Each row has a hidden value; after the row comes its grade, the name of the range that the value falls in. Each part has its own.
[ 220  286 -315   79    2  312  100  349  -40 -217  210  365 -493  114
  -48  267 -177   55 -387  118 -104  122   -9 -191    1   58  132  731
   42 -205   67 -337  295 -169   29] => Nupu
[-180 -184  194  -19   -2   29   76 -247  -71  198   -2 -253  171  -84
 -147 -131  -24  -95  243  -59  -18 -199   70  301  -13 -302  -30 -576
 -195   66 -275  197 -186   33 -163] => tarev
[-196 -125   43  100  239 -112  118  -22 -100  367 -241 -167  -44   88
  -81 -262  128 -223 -157  -10   37   -8   36  132   50   13  -43 -287
 -118   78 -516  440 -218   19   35] => Sila
[-178   48 -118  231  211   59  150   71 -119  249 -231  -24 -197  223
 -122 -258   78 -301 -269  -41   29   -7   22    1   27  -28  -72  -59
 -129 -110 -610  389 -136  -30  -13] => Nupu
[-275 -222   13   48  206 -197  135   10 -176  467 -332 -177  135    6
    1 -324  258 -192 -253   24   14  -56  121  191   14  -58   19 -377
  -73  220 -718  591 -348   90   45] => dupeb
[ 120  -40  -76  -18  194   19  175  261  -93  188   66  181 -242  -94
   -3  148   14  140 -328  138   -6  176   96   10   38  234  224  256
   33  194  -62   67  115  -57  216] => boke
[ 117  -20  -21  -45   55  150  153   42  -49  127   23  -17 -160   29
  -56   74   91  -21 -180   34   58  120   20  153   25   83   -3   43
  -26   14  -38 -134   88  -73   19] => tarev
[ -48   19 -208  229  313  109  349  284 -217  371 -223  189 -270   78
  -44  -90  148  -94 -554   44  112  109  167  -12   50  188  132   57
  -72  128 -604  467  -38  -40  214] => tebo
[   8  -89 -150  -64  125 -105   52  204  -61  300 -177  -54  -79   37
   68 -116  260  -78 -433  143  -32  254   23  125   11  175   40  254
   69   91 -309  102  -51   -6  100] => boke
[ 155 -180  260 -359  -26 -148 -141 -159  114   45  148 -279   -8  -22
   -5   89  101   23  158   71  -45  162 -154  234   29  129  -97   12
  100   63  405 -432   54  -36  -40] => git
[ -19 -206  350 -296 -122 -103 -213 -245   97  -33  358 -225  160 -159
 -142   31 -166   91  550   24 -192  -51  -85  203  -73 -201   31 -177
   -6   33  310 -236   19   35 -186] => dutev
[ 275 -109  261 -284  117  -55   90  -99   29   11  110 -122 -236   -2
   23  311   67   98  -49   51  116   68  -95  151  141  288  -60  -75
   81  189  487 -438   92 -119  130] => git
[ 115 -156   13  -14  182  126  306   65  -97  399  -65  -55  -88 -113
  -54   52  194   53 -261   54  164  230  138  298   51  224   87 -175
  -87  219 -148  105   78  -48  166] => vup
[ -73   32  -22  -10  157 -156    1  133  -94   -8  -56   88 -233  131
   27    6  -32  -89 -250   67 -100 -135  -36 -153   58   11   39  169
   68   52 -214  109 -145  -34   59] => dupeb
[ 106  -11   99 -275 -111 -132 -245   15  103 -263  324  -29 -132  -84
    8  238 -252  140  156  156 -272  -46 -136   -7    7 -102   85  345
   91  -24  437 -461   75  -66  -91] => tebo
[  30 -130   17  -99 -101  177  211 -109 -120  108    2 -139   98 -176
   -7  133   40   74  -73   49   31 -154  146  374   25 -253   45 -391
 -138  149 -104 -101  -89  -34 -103] => Nupu
[ 146  -66  231 -244   24 -108 -157  -88  134  -92  265 -135 -171  -21
  -72  177 -139   58  216   69 -112   85 -168   72   46   99  -15  149
   44  -10  465 -405  127  -84  -19] => vup
[ 268  -27  149 -288   65 -131  -72   45   83 -154  229  -14 -310  -44
   52  364 -120  170  -53  154  -77   76 -139    9  116  229   50  295
  124  111  581 -512  144 -130  113] => Sila
[-203 -174  105   76   82  105  234 -179 -169  360 -169 -197  150    5
 -137 -234  159 -180   15  -94  106 -146  139  296  -16 -213  -56 -630
 -187   95 -562  394 -224   52 -100] => git
[ 136  118  -92  -34 -137  339  201   -3 -120 -204  128  109 -188   14
  -26  289 -101   50 -163   19    8 -226   67   96   27 -245   11  -18
  -61  -54   40 -355   48 -120 -131] => tarev
[  58 -127   28  -14  249  -20  291   55 -134  328 -194  -64 -167  -15
   27   58  191  -15 -374   58  166   58   94  191  128  220   29 -232
  -48  260 -201  158  -83  -58  195] => Sila
[  77 -158  182  -49  120  134  239  -54  -80  217  161  -12  -50 -197
 -133  155  -50  150   82    8   84   12  132  237   28   45  149 -325
 -123  227   39   53   85  -38   88] => tarev
[ 240   25   62 -200 -170  280  148  -49  -68 -240  309   96 -136 -133
  -18  434 -156  226   19   58  -15 -181   58  145   23 -175   90  -31
   -3   71  371 -527  140 -112  -88] => git
[  54  -97   67 -167   58  -59  -44  -15   24  193  -23 -163  -65  134
  -36 -127  225 -135  -84   37   -3  243 -103  130  -14  158 -111  132
   91  -33  -43 -122   23   -9  -20] => dutev
[ -58 -192  213 -254  -99 -185 -215  -73   56  -49  340 -107  141 -282
  -58   98 -260  199  378  135 -295  -99   -9  142  -58 -243  202  -19
   -6  133  220 -111  -25   40 -108] => boke
[-173  -85  -32   90  211 -105   91  101 -114  294 -151  -22  -73   42
  -58 -198   67 -134 -203   39  -42    7   63   35   11    8   68  -65
  -60   90 -496  422 -159   23   62] => boke
[ 240  -54  157 -256  -97  148   96  -86  -20 -145  274   -8 -114 -124
  -14  376  -86  202   63   62    4  -84    9  178   44  -45   53  -64
   23  119  429 -500  123  -96  -35] => git
[ -95  112  -55  184  155  190  205   40 -164   82  -85  123 -258  258
 -142 -114   17 -228 -195  -93   64 -130   29 -101    8  -64  -66  -65
  -68 -113 -459  229  -70  -45  -36] => dutev
[ -24   61  -58 -118   15 -148  -45   74  -89 -160  -93   19 -199  164
  123   87   16 -105 -316   90 -117 -239  -78 -104   74 -103  -51  179
  117   15 -111 -150 -207  -57  -39] => dupeb
[  68  -16  -90   14  198   10  191  242 -128  166   -8  175 -244  -34
   10  113   28   75 -373  113    5   78   94  -21   49  174  179  186
   27  179 -169  125   32  -55  191] => boke
[  27  134 -230  168   29  398  291  197 -197   91   42  278 -214  104
 -121    3   30  -51 -312  -12   43   21  148  -25  -67  -85   93  163
  -49  -90 -424  106  107  -50  -28] => dutev
[-113 -104  -20  170  187  233  394   17 -243  436 -162   33   -7   24
 -143 -179  201 -115 -220  -75  184   -6  217  189  -20  -26   51 -424
 -148  139 -643  485  -93   26   48] => dutev
[ -57  251 -202  118  -72  188    9  111  -93 -306   85  191 -309  182
  -61   93 -265 -117 -168   27 -177 -299  -30 -185    5 -337    7  274
  -50 -251 -203 -124  -45 -103 -180] => Sila
[-210   93 -116  238  208   19  109   85 -131  139 -201   35 -243  247
 -108 -222  -18 -295 -252  -37  -23 -129    4 -102   37  -93  -55  -22
 -110 -122 -597  392 -180  -33  -26] => Sila
[ -85 -166  290  -85    6   -9 -102 -150   60   80  370 -103   87 -204
 -248  -15 -277   94  538   -6 -173  -25    5  152  -82 -181  148 -196
 -131   28  105   53   80   25 -110] => tarev

Part 2:
[  78   79  181  292  103  -28   56  104 -146   85   93   49  268  -74
  -60   29  160 -116  111 -153 -230  -96   49   73  108  -81 -362 -198
  248  -99  -74 -164   86  178 -122] => [74]
[ -58   76  188   17 -147 -104 -211  -94  -66 -366  -33  237 -171  -46
    1   20  -39  214 -150 -202  140  -31 -237  -35  -89  -82  379  147
  -87 -184  -48  144   70  105   37] => [71]
[-164  116  157  117 -115 -162  200  -59  -85    7 -122   56  -39   56
 -176  -10  -88  -84  -36 -154   -5   11    1   30   39   89   69  -91
  -65 -120   19  140  117   -9    2] => [80]
[ 252  134   81 -426  -13 -287 -176 -121   28 -167 -119 -274 -713  323
 -394 -363  -91  238 -198  290   97 -179  -52  428   69  509  678  392
 -321  151   10  432    3    9 -129] => [71]
[-250  -60   27  143  -53  -25  233   94   88   62  133  164  355  -87
  200  228  -28 -163  118 -297  -64  130    3 -158  -69 -285 -330 -164
   65 -291 -112 -186   -1  130   38] => [82]
[ -92 -223   20   72 -125 -193  394  197  -98  257  111   61  272  102
 -105   54  104 -371  121 -316 -166  -22   97  178  102  121 -362 -172
 -122   -9 -191   25  203  152 -103] => [81]
[ 175  295   68  -48   85  -44  137  -36  -23  162 -226 -260   30  132
  -72  -70  -16  103   62  229 -199  -11   52  237   12  230 -110  -27
   98   23  202  -51  -87   90 -161] => [80]
[  37  282  298  323  182 -158 -283 -228  -57 -198  109   67 -259  157
 -229  -55  -53  237 -129   -9   21  -58  -89  -30  134 -141  219  -17
  295 -247    0  -76   43  -11   47] => [82]
[ -84  -72  158   34 -215 -414  363   42 -216  -29   75   88  -70  295
 -212    2  -48 -172  -43 -346 -109  -73   -8  159  -76  176  -13 -130
 -242   80 -143  130  286   52 -105] => [82]
[ 107  324   19  -14  228  329 -193   -1  171   66 -301 -222  193 -407
  204    6    2  265  145  381  -19   93  -49  -36   84  -57   17  142
  253 -278  295  -80 -354   97   20] => [77]
[ 119  254   34   -5  112  138 -303 -148  144   46 -129 -137  -55  -38
   28  -26  -10  247  -30  278   66   66  -70   82  184  -16  189  205
  215 -277  183   13 -154  103   43] => [74]
[  11 -170   59   34 -137 -139  133  150 -109   -1  133  169  235   49
   66  106  130 -117   56 -326 -120  -36  -71  122  -41  -20 -214  -54
  -75  -42 -177  -47  152  246 -103] => [74]
[-128 -121   95   78 -132  -70  238  155 -145   49 -150  101  213 -206
  -42   38   54 -147   93 -236  -21    5  -67   39   51  134  -31  -52
 -181  -75  -28  161  100   73   -5] => [87]
[-469  -36  321  514 -150   13  141  111 -196 -246   16  509  338 -531
   16  179   17 -255   47 -628   57   -4  -91 -404  -14 -393 -114 -292
   47 -383 -182   48  192   33  137] => [77]
[ -66 -268   23  207  112 -152    4  116  104   48  515  210  281  154
  137  218  106 -112   98 -349  -92   55  -32  -54   54 -367 -383 -108
  181 -276 -334 -355   54  213   24] => [82]
[ -33  294  255  -51 -267 -384  551  -67 -375   98 -516 -206 -323  233
 -572 -285 -145 -176  -89  -10 -142 -157  112  367   14  710  247 -138
 -375  298  198  514  282 -131 -200] => [80]
[ 132   -3   -1 -135   22   16   64  151    6   45  -80  -90  183 -108
  121   18   83   57  119   37 -121  -12  -52  155  -41  103 -107   74
  -46  -21   23  -28  -94  198 -118] => [77]
[ 136 -279   16  -39  -96 -220  188  171 -206  198  -55  -36  125  109
 -157  -33  157  -89   78 -129  -74  -41  -95  334  189  398    2   73
 -244  109  -54  180  174  133  -76] => [87]
[  47  -64   77   35   46  -25 -240   21   47 -132  148  117    8  -55
   55   40   73  124  -15  -94   59  -10 -146   23   74 -130  113  146
   54 -220 -118  -25  -18  172   29] => [71]
[  30   40   72   88   90  107 -196   33   51  -54  -14   50  153 -230
  125   66   66  146   60    7   30   40 -131  -41   89 -133   36  104
  135 -262   24  -56 -105  147   47] => [77]
[  32  -77  110  210   86 -103 -113   28   -2   -3  296  159  127  119
  -12   82  125  -27   18 -221  -80  -32  -41   51  116 -195 -197  -57
  197 -206 -206 -196   83  195  -26] => [81]
[-155 -149  203  271 -105 -364  300   77 -214    9  234  202   71  201
 -222   56   25 -264    5 -461 -117  -70   17   45   45  -11 -178 -237
  -68  -50 -247    3  307   57  -41] => [82]
[ -39 -103  163  197   82  -93   99  177 -112  -40  101  142  211 -156
  -42   33  128 -101  118 -267 -123  -75  -36    0   30  -58 -211 -141
   36  -94 -176  -91   50  120  -59] => [87]
[ 310  376  181  -56  137 -215  118  -71 -141   37 -185 -299 -194  312
 -242 -188  -13  180   -4  241 -284 -144   55  352  -53  353  -27  -51
   78  193  161  -43  -24   70 -266] => [80]
[ 334  439  140 -181  112 -206  149 -109 -112   96 -335 -434 -308  326
 -310 -266  -72  204  -20  397 -241 -134   81  430  -16  521  120   33
  -12  240  264  101  -61   14 -268] => [80]
[ -81  -16   50  212  147  -27   56   50  103  151  208   23  232   -3
   42  113   27 -100  116 -103  -88   67   49  -50  132 -218 -291 -114
  222 -281 -100 -217  -34  103   32] => [82]
[-130   80   44   48  -37  -63  223   26   49  103   -8  -33  152   -7
   51   92  -75  -94   76  -82  -70   83   40  -23  -13  -64 -150  -85
   22 -181   21  -42  -10   63   -3] => [82]
[   2  -99 -205 -375 -100  127 -117   34  300   81  -79  -93   64  -81
  268   78  -29  127   31  152  164  172 -117  103   39   26  198  365
 -164 -243   57  121 -193  190   66] => [71]
[ 101  431  190  -12   39 -119   -3 -208  -66  -16 -329 -225 -314  154
 -280 -182 -136  210  -97  264  -35  -46   -4  192   63  296  304   58
   38  -19  258  177  -31  -52  -71] => [80]
[-398  124  159  114  -63  -52  -29  -87  198 -354  179  299  -46 -131
  160  164 -202   25  -68 -319  139   96  -75 -372 -216 -504   96  -61
   52 -442 -164  -95  -56   23  134] => [82]
[-132   53  127  245 -102  120  148  100 -165   87 -257  111  403 -393
   80  122   64  -81  122 -164  -31   69  -84  -82   93  -17 -119  -96
   41 -211  133   77   49   96   49] => [77]
[ -19  128  202  -10   40 -112   65   67  -63 -234  -94   57  -71 -115
  -68  -74   -5   79   21 -113  -82 -106  -61   22 -157   46   56  -48
  -69  -22  -63   13  -46   61 -114] => [87]
[  13  258   99 -102   50   21 -119  -69  127 -132  -86  -73 -171  -50
  -25  -86  -66  135  -39  121   11  -35   -5   47  -33  -19  162  107
   48 -165   38   53 -124   82  -53] => [74]
[ -24   15   35  116  -14    5  -77  -47   45  102   22   59  134   33
   28   88   37   26    7  -56   26   86  -68   49  165  -70  -30   46
  124 -259   12  -34   19  131   52] => [81]
[ 138  120   41  -35   98   83   21  122   24   50  -60 -102  219 -156
  129   16   90   55  136   75 -172  -26    0   99  -30   -7 -211    4
  114  -77   44 -120 -126  205 -132] => [71]
[ 384  263  178  -25  194  -94  -67   10 -183  -17 -230 -251  -93   59
 -168 -178  101  284   46  261 -215 -151  -68  323   30  351   66   58
   83  153  173  -14  -79  105 -214] => [87]
[-192  146  183  268  -14  -79  187   -6  -59  -14   17  117  177  -70
   -5  109  -60  -96   51 -223  -92   36   16 -133  -31 -185 -186 -214
  133 -227  -15  -99   60   38    9] => [82]
[ 128  526  143  181  217  137 -102 -173   35  111 -246 -272   61  -77
   21   -2  -80  256   55  370 -113   72   18   -2  104  -43  -28  -22
  398 -238  365 -138 -193   16  -10] => [82]

Next part:
[  38   83  134  130   98  438 -397 -204   27 -149  116  -34  247  -46
   78 -177 -133  168  219  218 -211 -270  -86   76  122   94 -137   25
 -163 -225   66  -38 -298 -141  -23] => S
[ -56 -158   33  147  140  264 -314  151  268  -18  119   16   14  -94
  -46 -150  -18  256 -300  256    6   37  106  287  347   83   44  -37
  268  112 -244  -17   68  -90  -98] => T
[ -86  255 -158  173 -140   83 -232  412  102  -66   94  221  417 -272
 -420  156  -92 -152  159  -15  -44  192  189  -49  575  500  285   89
 -177  111  135 -109 -201  214   76] => S
[-200   47  180 -452   13 -264   90  -66 -611  173 -335  251 -228   75
   97   33 -210   84  191 -114  335  215  -85 -177 -364 -295  209 -229
 -369  -93  390 -367  -42 -181  143] => A
[ -47   20  265  203   50  475 -243  105   20  175  157 -137  215 -274
 -315 -258 -222  328  330  178  219 -120  110  281  353  198  125  214
   -8 -155  -11  -74 -231   59  -40] => A
[ 123   45   -1  279  -54  220 -255  -22   23  -53  -84  -35  445  -13
 -193   39   74   70  113  109 -454 -169   58  -76  364  215 -214  124
   52 -321  105  -11 -457   38 -111] => X
[ 112  371 -578   59 -279 -148 -178  120   80 -364  -83  203  555  124
  -54  249  144 -454  105 -240 -819 -186  -41 -643   89  518 -277   97
 -503 -132  190  209 -284  -53  209] => H
[ 199   24  255   -3  -29 -102  279  214 -179  155 -141  296  385  -49
 -143  103  -87  177  113   84    0  223   -3  -27   53  -21  -32 -212
   35  -29   24  229  -11   13 -140] => S
[  92  -46 -295 -224  -55  -16   44  -62  -24  -67 -111 -115  -44  330
  270 -254   62  126  -69 -144 -395 -409 -190 -306 -500  -42 -455   81
 -281 -170 -213  381  173 -475  172] => F
[-114  -62 -450  202 -164  -59 -292  301  233  -50  -87  -22  114    2
 -294   44  271  -81 -352  -73 -382  -57  234 -151  434  354 -110  220
  152   14 -128  -55 -105   21   48] => F
[  95  -85  380  263   47  302 -159  -77   -2  145   76   -3  364 -209
 -182 -149  -76  333  171  279    0 -104   66  159  323   57 -158   39
  204 -245   -7   25 -339   76 -226] => A
[-153  -28  -66   97   -6   -3 -256  301   65   14  -54  182   92 -139
 -258  115   12   31 -212   92   43  277  202  107  510  177  251  -46
  161  122   42 -271  -99   97  -43] => T
[ 244 -144  251  -60  152  238  236  150   98  167   67  -21  119   55
  108 -303 -179  480  -17  181   62  -75 -112  220 -224 -114 -168 -111
   93   12 -398  543  339 -296  -85] => T
[  63    0 -116 -281  -35   40  277  230 -133  209 -138 -155  -88  182
   -5 -275 -152  258  153 -201   27 -185  -95 -111 -452   -3  -80  142
 -311  -91 -190  369  300 -355  221] => H
[ 202   46 -166 -165 -180 -353  359  229 -170   80 -287  197  313  201
  -47  141   65  -16   -3 -194 -341   57  -60 -411 -180   50 -247  -71
 -142 -121    2  360   25 -141   32] => H
[-143 -298   93   42   60  -35 -317  -65  -91   95 -237  -18  -48   65
  -75   26  107  246 -319  165  -48  114  123   98  460 -158  -32   -8
  436 -255  107 -465 -392  -27 -208] => X
[ 198  127   82  420  -70  258  -39  260  338   41  280  157  596 -360
 -325  -79  -13   71   97  187 -203  -77  165    0  298  485 -158   47
   36  118 -240  506    9  184  -91] => Z
[  72   78  156  215  102  549 -356  -81  134  -88  200  -98  290 -123
  -31 -247 -158  237  245  242 -148 -287  -39  186  186  180 -102   98
 -111 -169  -59   85 -210 -105  -33] => S
[  96 -367  268  -99  117 -129   49 -164 -172  155 -293   56  -11  223
  189  -42   82  398 -327  200 -105   65  -60   43   -5 -408 -296 -218
  430 -265  -59  -39 -133 -222 -277] => X
[ 258  -22  211  110  -31  -65  312  241  146  162  122  293  442 -186
 -101  -58  -52  191  -38  144  -25  100   35  -70  -23  144 -216 -186
  108  144 -288  615  228   22 -141] => Z
[ -14 -403   28  -82  120   41  -27  -83  -49  190 -236 -199 -334  258
  154 -304  157  449 -413   99  -96 -208   -4  111 -258 -328 -329    4
  318 -146 -304   75  175 -374  -77] => F
[  17  199 -103   57   53  168 -290 -108  103 -278  132  262  149  -54
  208  -64  -14 -113  -29  125 -332 -171  -75 -160 -220  184 -163 -202
 -364  154  -23  193  107 -178  125] => A
[-184 -153  210 -172  154  204  -25  100 -363  349 -302 -181 -427   63
 -130 -234 -152  424   56   17  369   29   83  297 -197 -256  269   49
  -21  -96   45 -297  109 -214   92] => X
[-118 -115 -115 -277   71  -91 -211 -384 -398  -63 -431  -43 -359  401
  366  -81  124   92 -168  -56 -340 -245 -146 -248 -507 -358 -281 -109
 -203 -296  206 -280 -118 -435  119] => H
[-207   96   48 -472   28  -25  -81  -66 -324   33  -26   81 -171   43
  192 -179 -356  110  282 -109  334    0 -176 -146 -281 -106  176  -45
 -504 -105  217 -214  -25 -289  232] => A
[  33  290 -620 -278 -371 -455  119  229 -162 -177 -234  193  346  247
  -41  214   86 -390  136 -458 -542  -91  -97 -769 -139  335 -226  125
 -584 -160  206  182 -151 -164  298] => F
[-103   82   97  237   -2  412 -218  304  183  183  260  -86  177 -391
 -421 -258 -198  212  229  106  264  -62  215  226  350  402  217  250
  -67   77 -133   52  -13  127   69] => Z
[  76   72  193  257  -10  325   56  343  165  252  215   11  302 -364
 -398 -228 -164  253  222  120  184  -38  182  172  149  346   73  129
  -27  123 -238  372  150  115    5] => Z
[-256 -204 -124  104  -76  193 -254  208 -124  315 -233 -382 -230   -8
 -452 -232   99  304  -31  -85   98 -174  264  162  308   80   77  448
  173 -252  -22 -376 -210  -28   64] => F
[  93  -78  265  332  122  508 -265  -60  280   58  298  -89  262 -258
  -79 -342  -88  352   54  336  -43 -274   64  242  180  180 -214   77
  143  -55 -277  272  -54  -30 -134] => Z
[-105 -228 -240   84 -140 -330  -59  196 -117  127 -409   89  -62  132
 -236  150  378   30 -475  -65 -289  104  228 -159  216  -25 -162   13
  337  -49  -11 -194  -89   -6  -79] => F
[-227  -76 -146 -340    0 -292 -131 -245 -609   45 -621   51 -439  375
  183   89  155  -11 -152 -179 -208  -30  -40 -303 -449 -369  -69 -124
 -235 -259  396 -516 -157 -312  164] => H
[ 125  382 -396  117 -189  -14 -237   91   90 -372  -11  258  598   34
  -50  250   54 -384  158 -100 -705 -106  -44 -470  198  485 -168    5
 -446  -96  213  150 -314   -5  137] => X
[-219  115 -357 -334 -118 -397 -140  -68 -493  -94 -526  197 -209  301
   96  243  123 -262  -81 -283 -311   67  -25 -487 -274  -90   23 -104
 -412 -157  460 -450 -195 -209  247] => H
[ -22 -374  -13  190  -50  -33 -208  -63  -20  154 -269 -166   47  131
 -157  -68  306  300 -358  112 -301 -143  145    6  373 -107 -373  156
  533 -359  -78 -193 -372  -53 -244] => F
[  61  165 -257 -350 -202 -400  290  208 -327   37 -336  207  182  230
  -13  169  -43 -132  142 -324 -226   92  -99 -506 -259   61  -62  -43
 -417 -143  208  132  -28 -182  191] => H
[ 138 -262  508   38   88   55  127 -116  -90  296   -2   59  210 -110
   -2 -204 -102  480   14  264  173   -4   -9  110   38 -205 -257 -116
  327 -219 -122  178 -128  -46 -284] => Z
